Here is a tiny trained network, its code and every weight. The questions are about switching its units off for an input and a class, where a switched-off unit gives its printed mean instead of its output.

import numpy as np


def w(rows, s, z=0):
    codes = np.array(rows[::2]) - 128.0
    scale = np.full(codes.shape[1], s)
    scale[-1] = z or s
    return codes * scale


def norm(h):
    return h / np.sqrt((h * h).mean(-1, keepdims=True) + 1e-5)


def f(y):
    return y / 2 * (1 + np.tanh(0.7978845608 * (y + 0.044715 * y**3)))


def log_softmax(a):
    a = a - a.max(-1, keepdims=True)
    return a - np.log(np.exp(a).sum(-1, keepdims=True))


def net(x, mask):
    res = np.array(x, float).reshape(1, 4) / 4 @ E
    u = 0
    for l in range(2):
        y = f(norm(res) @ A[l][:, :-1].T + A[l][:, -1])
        res = res + np.where(mask[u : u + 3], y, B[l][:, -1]) @ B[l][:, :-1]
        u += 3
    return log_softmax(norm(res)[-1] @ U[:, :-1].T + U[:, -1])


A, B = {}, {}
E = w([
[188,108,215,2,45],'x0',
[162,98,69,143,21],'x1',
[229,201,122,77,154],'x2',
[126,128,127,129,128],'x3',
],0.00063)
A[0] = w([
[238,200,3,210,147,45],'0.n1',
[153,206,98,124,233,5],'0.n2',
[37,89,70,253,155,97],'0.n3',
],0.0029,0.0022)
B[0] = w([
[126,125,253,158,144,173],'0.n1',
[187,110,32,137,122,92],'0.n2',
[199,159,151,59,106,254],'0.n3',
],0.0041,0.001)
A[1] = w([
[254,143,87,151,39,197],'1.n1',
[204,229,133,42,209,88],'1.n2',
[88,70,13,159,56,2],'1.n3',
],0.0027,0.0018)
B[1] = w([
[139,153,74,162,172,241],'1.n1',
[92,81,125,78,49,252],'1.n2',
[111,97,147,2,58,65],'1.n3',
],0.0055,0.0013)
U = w([
[88,65,113,52,61,8],'0',
[200,172,60,180,174,201],'1',
[73,104,254,173,214,250],'2',
],0.0083,0.00018)

Each question gives the input, the list of numbers given to net, and the class t.
The units are the neurons (one row each of A and B). Each row of codes is followed by its name. A weight is (code - 128) times the scale printed after its matrix; where a second scale follows, it is the last column's (A, B and U).
mask holds one flag per neuron, layer by layer. A switched-off neuron (its flag False) gives its mean, the last column of its row in B, instead of its output. The means were averaged over made-up inputs and are rounded, as every weight is.
A unit's drop is (log p(t) with every unit on - log p(t) with that unit switched off) / (log p(t) with every unit on - log p(t) with every unit switched off).
The circuit of an input: a set's keep is (log p(t) with only the set's units on - log p(t) with every unit switched off) / (log p(t) with every unit on - log p(t) with every unit switched off). Starting from all 6 units, units are removed one at a time, each time the one whose removal leaves the highest keep (on an exact tie, the one counted first), for as long as the keep stays at least 0.8.
circuit, biggest first: the units of the circuit, biggest drop first
most important unit: the unit with the biggest drop
top k neurons: the k neurons with the biggest drops, biggest first
input [-8,-1,-7,8], class 0: top 2 neurons : [1.n2, 0.n3]
input [-1,-1,-6,7], class 0: circuit, biggest first : [0.n3]
input [-5,0,-6,1], class 0: circuit, biggest first : [1.n2, 0.n3]
input [-1,5,-8,8], class 1: top 3 neurons : [0.n3, 1.n2, 1.n1]
input [8,6,2,6], class 1: circuit, biggest first : [1.n2, 1.n1]
input [7,-2,-1,-7], class 2: top 3 neurons : [0.n3, 1.n2, 0.n2]
input [6,6,6,6], class 1: top 2 neurons : [1.n1, 0.n3]
input [-2,-8,-2,-1], class 0: circuit, biggest first : [1.n2, 0.n3, 0.n1]
input [5,-2,-5,-5], class 2: top 2 neurons : [1.n2, 0.n2]
input [0,2,-4,-5], class 1: circuit, biggest first : [0.n3, 1.n1]
input [-4,-7,-7,7], class 0: circuit, biggest first : [0.n3, 1.n2]
input [-8,-1,-5,6], class 0: top 2 neurons : [1.n2, 0.n3]
input [3,4,2,-5], class 1: top 2 neurons : [1.n2, 0.n1]
input [-7,-3,-3,6], class 0: circuit, biggest first : [1.n2, 0.n3]
input [3,6,1,4], class 1: circuit, biggest first : [1.n1]
input [-2,4,-5,-2], class 1: circuit, biggest first : [0.n3, 1.n1]
input [8,2,4,6], class 1: top 3 neurons : [1.n1, 0.n1, 1.n3]
input [6,2,4,4], class 1: top 3 neurons : [1.n1, 0.n1, 0.n3]
input [-4,-2,-2,5], class 0: circuit, biggest first : [0.n3, 1.n2]
input [-5,6,-8,1], class 1: most important unit : 0.n3
